Here is a tiny trained network, its code and every weight. The questions are about switching its units off for an input and a target symbol, where a switched-off unit gives its printed mean instead of its output.

import numpy as np


def w(rows, s, z=0):
    codes = np.array(rows[::2]) - 128.0
    scale = np.full(codes.shape[1], s)
    scale[-1] = z or s
    return codes * scale


def norm(h):
    return h / np.sqrt((h * h).mean(-1, keepdims=True) + 1e-5)


def f(y):
    return np.maximum(y, 0)


def softmax(a):
    e = np.exp(a - a.max(-1, keepdims=True))
    return e / e.sum(-1, keepdims=True)


def log_softmax(a):
    a = a - a.max(-1, keepdims=True)
    return a - np.log(np.exp(a).sum(-1, keepdims=True))


def net(x, mask):
    ids = ['αβδθλστψω'.index(c) for c in x.split()]
    T = len(ids)
    res = E[ids] + P[:T]
    u = 0
    for l in range(3):
        q, k, v = (norm(res) @ M[l].T for M in (Q, K, V))
        z = softmax(np.where(np.tri(T) > 0, q @ k.T / 2**0.5, -1e9)) @ v
        res = res + np.where(mask[u], z, O[l][:, -1]) @ O[l][:, :-1]
        u += 1
        y = f(norm(res) @ A[l][:, :-1].T + A[l][:, -1])
        res = res + np.where(mask[u : u + 4], y, B[l][:, -1]) @ B[l][:, :-1]
        u += 4
    return log_softmax(norm(res)[-1] @ U[:, :-1].T + U[:, -1])


Q, K, V, O, A, B = {}, {}, {}, {}, {}, {}
E = w([
[144,135,127,108],'α',
[145,103,140,116],'β',
[6,117,161,98],'δ',
[223,186,236,83],'θ',
[126,105,162,152],'λ',
[128,102,152,146],'σ',
[157,130,82,147],'τ',
[127,141,92,72],'ψ',
[132,82,109,192],'ω',
],0.017)
P = w([
[94,196,136,2],'0',
[136,119,117,199],'1',
[138,109,118,173],'2',
[105,104,156,177],'3',
[100,100,155,164],'4',
[121,72,154,157],'5',
[99,84,227,166],'6',
[76,82,228,165],'7',
],0.0069)
Q[0] = w([
[189,2,203,122],'L0H1',
[154,151,196,220],'L0H1',
],0.0067)
K[0] = w([
[145,80,152,71],'L0H1',
[153,123,230,255],'L0H1',
],0.0079)
V[0] = w([
[27,135,66,204],'L0H1',
[150,27,44,253],'L0H1',
],0.0029)
O[0] = w([
[79,172,142,1,7],'L0H1',
[172,126,84,49,112],'L0H1',
],0.0077,0.0017)
A[0] = w([
[132,106,197,115,9],'L0N1',
[254,135,143,212,97],'L0N2',
[75,157,84,46,152],'L0N3',
[63,130,104,47,63],'L0N4',
],0.0072,0.0016)
B[0] = w([
[195,185,72,208,179],'L0N1',
[87,253,162,100,254],'L0N2',
[214,238,158,92,157],'L0N3',
[243,143,46,128,153],'L0N4',
],0.0054,0.0059)
Q[1] = w([
[29,168,167,157],'L1H1',
[153,87,253,215],'L1H1',
],0.0055)
K[1] = w([
[2,131,49,100],'L1H1',
[122,13,77,199],'L1H1',
],0.0028)
V[1] = w([
[254,197,96,167],'L1H1',
[55,199,57,115],'L1H1',
],0.0065)
O[1] = w([
[164,140,148,204,254],'L1H1',
[177,10,158,114,106],'L1H1',
],0.013,0.0052)
A[1] = w([
[240,176,218,129,181],'L1N1',
[254,135,124,169,149],'L1N2',
[104,109,11,171,223],'L1N3',
[65,139,118,230,250],'L1N4',
],0.0068,0.0013)
B[1] = w([
[22,99,84,166,254],'L1N1',
[137,29,146,91,230],'L1N2',
[141,254,160,55,141],'L1N3',
[152,104,58,53,225],'L1N4',
],0.0061,0.0081)
Q[2] = w([
[209,111,44,254],'L2H1',
[139,169,232,76],'L2H1',
],0.0051)
K[2] = w([
[185,253,211,99],'L2H1',
[116,194,43,84],'L2H1',
],0.0028)
V[2] = w([
[31,120,255,172],'L2H1',
[53,69,25,184],'L2H1',
],0.0075)
O[2] = w([
[249,142,116,98,182],'L2H1',
[161,111,29,103,253],'L2H1',
],0.012,0.0038)
A[2] = w([
[98,99,150,28,62],'L2N1',
[198,174,45,66,207],'L2N2',
[63,103,134,143,253],'L2N3',
[99,152,255,134,47],'L2N4',
],0.0099,0.0024)
B[2] = w([
[187,1,161,20,145],'L2N1',
[76,164,144,84,254],'L2N2',
[139,187,185,61,159],'L2N3',
[187,123,246,190,145],'L2N4',
],0.0069,0.0081)
U = w([
[233,83,91,121,57],'α',
[114,161,90,181,210],'β',
[138,28,182,5,189],'δ',
[201,150,222,139,253],'θ',
[120,140,129,84,86],'λ',
[87,124,135,103,15],'σ',
[118,21,117,176,141],'τ',
[64,67,177,151,247],'ψ',
[32,69,145,125,73],'ω',
],0.012,0.0024)

Each question gives the input, a string of symbols that net reads in full, and the target symbol t.
The units are the heads (2 rows each of Q, K, V and O) and the neurons (one row each of A and B). Each row of codes is followed by its name. A weight is (code - 128) times the scale printed after its matrix; where a second scale follows, it is the last column's (O, A, B and U).
mask holds one flag per unit, layer by layer, with each layer's heads first. A switched-off unit (its flag False) gives its mean, the last column of its rows in O or B, instead of its output. The means were averaged over made-up inputs and are rounded, as every weight is.
A unit's drop is (log p(t) with every unit on - log p(t) with that unit switched off) / (log p(t) with every unit on - log p(t) with every unit switched off).
The circuit of an input: a set's keep is (log p(t) with only the set's units on - log p(t) with every unit switched off) / (log p(t) with every unit on - log p(t) with every unit switched off). Starting from the 12 units with the biggest drops (on a tie, the unit counted first), units are removed one at a time, each time the one whose removal leaves the highest keep (on an exact tie, the one counted first), for as long as the keep stays at least 0.8.
units of the circuit, in order: the units of the circuit, biggest drop first
most important unit: the unit with the biggest drop
top k neurons: the k neurons with the biggest drops, biggest first
k most important neurons of layer l: the k neurons of layer l with the biggest drops, biggest first
input α β θ α α, target θ: units of the circuit, in order : [L2H1 L1H1]
input θ δ τ β, target δ: units of the circuit, in order : [L1H1 L0N2]
input τ β ψ, target τ: units of the circuit, in order : [L1H1 L2H1]
input α ψ β β β θ ω, target β: units of the circuit, in order : [L1H1 L1N3]
input α β λ α τ ω, target α: most important unit : L0N2
input α β τ α β α α ψ, target α: 2 most important neurons of layer 0 : [L0N2 L0N4]
input β β ψ λ, target β: units of the circuit, in order : [L1H1 L0H1 L0N3]
input β τ α α τ ψ τ, target τ: units of the circuit, in order : [L1H1 L2H1]
input α β δ θ α, target δ: top 2 neurons : [L2N2 L0N2]
input ω δ τ ω, target δ: units of the circuit, in order : [L1H1 L0H1]
input ω θ σ β β ψ, target β: units of the circuit, in order : [L1H1 L0H1 L0N4]
input θ τ λ, target θ: units of the circuit, in order : [L2H1 L2N4]
input α α θ λ, target α: 2 most important neurons of layer 1 : [L1N1 L1N4]
input δ β α, target δ: most important unit : L1H1
input ψ θ α λ, target θ: top 2 neurons : [L0N3 L0N4]
input λ δ α ψ, target δ: 2 most important neurons of layer 1 : [L1N2 L1N1]
input δ β ψ, target δ: top 4 neurons : [L0N2 L1N2 L0N1 L2N2]
input α α ω α β σ, target α: 2 most important neurons of layer 0 : [L0N2 L0N1]
input β β α α σ, target α: top 3 neurons : [L0N2 L0N1 L1N1]
input α α α α λ, target α: most important unit : L2H1
